Each row is followed by one of two labels, saying whether the row has a hidden trait. Each part has a new trait and two new labels.
[-17 -18   0  -1 -16   0  -4  -3  36   7  14  26  17 -10  20 -17  39 -17
 -25  21 -49   9  -6  -4  26  47   8  12 -62   7  -2 -20   7   3 -15  13
  47  -7 -26  -3  -1  -3 -39  20  32   1  17  -3 -17 -28  12 -29   4  55
  22  47  30  82  16  15  24 -17   0   4  -2   1  -5 -16  -4 -10  -2 -17
 -13  14  17  13   2  -3  14   4  15  40  16 -18  10   0  -4   4 -22  12
   4   5   0   2   2 -17  -3 -34  -9   5  10   6  11   1  -3   4   5  -4
  16 -22 -81  40  27 -14 -74  -3  24  -4   9 -18  24 -27   7   2   0  -1
 -13  23  13  45  -9   0  12 -40 -58  -4  25 -14   2  13 -77 -14 -10  -6
   6  -5  -8  13  -4  20  35 -53  30  -3   4   1  -9 -14  24  -4  12  15
  20   0   5  -5   2  11   7  23  33 -10 -37 -23   3   4  -6   8   2  26
 127  10  23   7 -16   2  25  10   7  -8  -7  -3  15  23   5   2  -6  -7
  -3]	(16)
[ -1   2 -10   4  -6  10   9  39 -19   0  22 -11   8   1 -14  -5 -15  27
 -15 -38  16   5   1  -2   3 -28   0   3  70  -6  -3 -23   9  -9   6  13
 -62  -3  20  14  20 -22  23 -26  -8   4 -23   7   7  24 -27 -61  -3 -62
 -42  37   4 -12 -18  12  -9  15  11 -16  -9 -17  18  49  14   7   4  18
  11 -18 -15   8   0  -7  -7   1  -8  -6 -20  14 -12  -1   6 -23  -3  -3
  -3  26  -3   4  -2 -16   2  39  -2   1   7   2   1  -5   9  -4 -19  33
   8  16  19 -10 -25   9  50  -9 -10  -9 -25  16 -21   2   1  -5   1  -5
 -14   1   6  82  -5   6  -1  40 -12   5   9  32 -17  21 -26  -7  -5   1
  -2  -1 -17   3  12  -4   5 -19  32   3 -18 -17   2  13  78  18   5   1
  14  -3 -11  -6   3 -13  -8 -16  16   6  -4   2   7   8  34 -22  22  -8
 -14 -25 -43 -25   1   6 -21  -9   1  21   2 -10  -2  -7  43   1 -13 -10
  23]	(16)
[  -6   -8  -13    1    3    3    3   57   -8   -2    9    1   10   -6
   -8   -6    0   47  -30  -45    5   13    3    0    5  -17   -2    2
   47   -5   -1  -23   10   -6    2    7  -49    1   30   11   27  -16
   41  -34   22    2  -18    6   -5   16  -17  -52   -5  -61  -25   18
   14   -4  -17   19   -7   19   -9  -13   -4  -20   21   44   15    4
    7   10   13  -15   -5   46    7  -10  -20   -4  -12  -10  -23   22
    1    8    3  -27    0   -5    6   29   -2   -9    2  -24    4   36
   -5    5   11    2    8   -9    4   -1  -20   29   14   15   24    1
  -37    6   33   -9  -12  -12  -26   15   -5  -14    2   -2    1   -4
   -6    2    8   99  -10   10    0   33  -17    9   19   27  -16   20
  -38    0   -2   -5   -2   10  -10    8   10   -8    8  -15   40   -3
  -14  -24   -3   13   78   17   10    0   35   -8    2   -8    1  -12
   -6  -14   25    5    5   -9    2    7   29  -19   13  -15 -102  -19
  -44  -25   -1   10  -14   -9   -3   20    2  -13   -2    4   48    6
  -11  -16   14]	(16)
[-23 -30 -14  -6 -12  -6  -9  27  42   9   2  35  17 -14  12  -7  47  20
 -41  -1 -45  18   0  -1  20  14   5   6 -83  10   3 -28  12   9 -15   3
  33  -5  -1  -2  12   2  -1  -3  65   2  11  -7 -30 -25  18 -37   0  37
  36  -4  32  25   9  19  14  -4 -27   8   7  -7   6  -8   3 -10   2 -25
 -14  18  10  51  20  -8  -6  -6  12  24   1   3  13  14 -14 -16 -12   4
  15   3   7 -16   6 -16  -3 -17 -12   9  12   2  28   6 -12   2   2  -8
   3 -16 -62  39  14 -13 -46  -3   7  -9  11  -5  51 -50   6   4   0   0
  -7  15   2  43 -17   5   8 -28 -67   3  29 -24   4   9 -58  -2   0 -19
   5  14   5  14  -1   7  30 -20  40  -7   3 -19 -23  -3  -7   2  16   8
  44  -7  15  -8  -4   2  12  11  27  -5 -16 -30  -5   7   5  11  -4   1
  20  14  16 -11 -14   4  28  -1  -3  -1  -3  -7  11  38  35  -8  -8 -15
  -9]	(24)
[-21 -34 -12  -4  -5  -5  -8  48  43   8   8  33  11 -18   5  -8  41  38
 -42  -4 -39  20   2   1  19 -15   0  -5 -49  12   6 -28  15   2 -18   4
   9  -2   7   1  20   1  36 -15  69   3 -18  -6 -25  -8  14 -42  -2   7
  29 -22  26   1  -2  22  13   1 -26   4  10 -13  11   2   4  -9   3 -19
   1  14   8  65  21 -14 -11  -7   0  12  -9  11  13   6 -16 -19  -1   3
  18  21  15 -19   6 -18  -3   4 -13   6  13   1  32   4  -7   0  -6   2
  11  -9 -31  27  -7 -10 -23  -7   2 -11  -1  -3  46 -53   4   4  -1   0
  -5   8   0  63 -17  10   5 -19 -96   5  24 -17 -15  11 -40   3   1 -22
   5  13  13   8   4   0  25  -8  44  -6  -3 -25 -24   4   7  12  15   8
  46 -10  17 -11  -5  -4   3   1  38  -3  -2 -29 -12  10  16   9  -5  -9
 -75  11 -13 -13  -9   2  26  -3  -6   8  -3 -14  10  42  44  -8 -15 -14
  -4]	(24)
[-22 -21  -8  -6 -18  -3  -6   6  37   9   2  31  20  -8   9 -13  40  -2
 -27   6 -45  12  -3  -4  23  26   7   8 -90   5  -1 -18  11   8 -12   7
  45  -7  -9  -3   3   3 -27  12  50   2  22  -9 -20 -26  22 -24   2  50
  37   7  24  45  13  11  14 -10 -14   7   3  -1  -1 -11  -3  -9  -3 -22
 -18  21   7  34  13  -4   3  -2  17  33   9  -8   6   7 -10  -4 -20   7
  11   0   4  -6   3 -10  -4 -26  -8   9  10   5  22   6  -7   3   6 -16
   0 -19 -73  44  31 -16 -53  -5  14  -4  21 -12  40 -37   9   3   2   0
 -19  20   4  35 -12   1  11 -32 -52  -3  28 -22   7   8 -58  -9  -3 -13
   4   9  -2  19  -5  16  27 -27  26  -3   9 -10 -19 -10 -11  -2  13   9
  38  -3   8  -6  -1   4  15  15  20  -7 -27 -26   3   9  -1  12  -5  15
 113  13  36   0 -16   1  35   4  -2  -7  -4  -3  12  29  18  -5  -4  -8
 -10]	(16)
[ -13  -23  -18    3    2   -4   -5   78   14    1   14   18    7  -16
   10    1   26   51  -66  -28  -10   19    5    0    7    5   -1    7
   19    4    4  -36   10    0   -8    0  -30    0   25    7   34  -13
   61  -38   54   -1  -11    8  -23   -8  -14  -70   -5  -35  -10    3
   36   -3  -12   33    6   13  -22   -4   -2  -19   23   29   16   -1
   11  -11    8   -5    5   67   16  -11  -21   -8  -11   -8  -21   24
   17   18   -2  -41    7   -2   11   30    2  -13    7  -31    3   26
  -11    1   13    0   14   -6   -9   -1  -19   35   15    2    0    6
  -33    7    8   -4   -7  -17  -32   12   19  -36   -3    1   -1   -2
   11    4    6  105  -16   11    1   17  -61   13   27   12   -9   16
  -55    3   -2  -13    2   10   -3    3   13  -12   28  -21   58  -12
  -16  -27  -10   14   72   13   17    4   46  -12   11  -10   -3   -7
   -7    0   31    5    2  -15   -9    2   25  -13   11  -20 -127   -9
  -47  -32   -6   13  -13   -9   -1   20    1  -15    3   24   63    0
  -13  -23    9]	(24)
[ -7  11 -15  10  -7  12   1  53 -19  -1  36 -13   6  -1  14  11  -2   8
 -30 -19  11   4   1  -1  -1  41   9  20  69  -6  -7 -38   9  -7   4  10
 -56  -8   5  12  24 -28  10 -19  16  -3  15  20 -12  -5 -43 -76   0 -39
 -51 114  31  46  -6  20  10  10  20 -10 -21 -13  20  42  13   5  11  21
  -2 -28  -4  -5 -10  -2  -2   5  -2  -2 -12  14   6  15  11 -36 -10   0
 -14  16 -16  13   1 -30   4  25   2  -2   8  -1 -21  -7   4  -3 -22  50
  16   6 -13 -11 -28  16  14   7  -5 -11 -45  17 -18   6  -1  -7   0  -6
  14   7  18 120  -5   2   1  36 -38  10  20  33   3  22 -75 -11 -10  13
   1  -9 -36  -6  14  -1  19 -58  64   0 -27  -5  14  11 119   1  10   9
  12  -1  -7  -5   5  -3 -12   6   7   8 -23  -1   6 -10  20 -28  40   5
  34 -33 -68 -35  -1  15 -41  -8  13  19   2   1  -8  -1  46  11 -10 -14
  23]	(16)
[ -20  -32  -15   -2    3   -5   -8   72   34    5   11   26   10  -20
    9   -4   34   51  -48  -15  -28   22    4    1   13   -5   -1   -2
  -15   10    6  -33   13   -1  -13    2  -12    1   17    4   28   -5
   58  -28   71    1  -19    1  -24   -6   -3  -56   -4  -18   14  -12
   33    0   -9   32   13    8  -27    1    6  -19   17   16   11   -5
    8  -12    7    5   11   72   18  -14  -18   -9   -9    2  -16   20
   19   11  -12  -28    5    1   18   30   10  -19    7  -29    1   14
  -13    4   14    1   25   -2   -7   -1  -13   21   18   -2  -14   18
  -26   -2   -9   -6   -4  -15  -21    6   40  -50    1    2   -2   -1
    7    6    5   80  -18   13    3   -4  -74   11   24   -1  -17   15
  -45    5    1  -20    4   11    7    4    8   -8   29  -13   56  -10
  -12  -27  -18    9   51   14   17    6   50  -14   17  -11   -3   -6
   -3   -1   40    0    5  -26  -20    6   20   -2    1  -16 -127    3
  -30  -22   -6    9    7   -6   -4   15   -2  -17    6   38   57   -1
  -16  -22    2]	(24)
[ -7  -4  -1   1 -23  -3   2 -19   6   2   6  14  20   2  12 -19  23 -37
  -9  -2 -28   1 -11 -10  18  58   9  25 -58  -3  -6 -11  -1  10  -8   5
  55  -8 -21  -1  -8 -10 -72  23   3   0  41  -3  -6 -27  10 -32   4  47
  -2  49  21  68  17   6   7 -16  10  -5 -13   6 -14  -6   1  -3  -4 -13
 -22  15   5  -5  -6   8  17   5  21  40  18 -24  -3   6  10   2 -22   9
  -2  -9 -12  11   0 -13  -2 -32 -10   3   6   7  -3   0  -7   5  14  -6
   0 -19 -77  34  44 -10 -60  -5  30  -1  21 -14  -6  -1   2   3   5  -1
 -31  24   7  18  -2  -7  10 -26 -13  -8  22  -4  21  12 -69 -23 -10   3
  -1  -4 -26  24  -4  20  28 -52   2  -4  15   4   2 -15  15  -6  10   6
  10   6 -10   0   5  11  11  26   4  -8 -44  -6  16   7  -8   0   6  31
 127  -1  38   3 -20   3  12  10   7  -9  -2  -1  10  -8  -5   1   7   0
  -2]	(16)
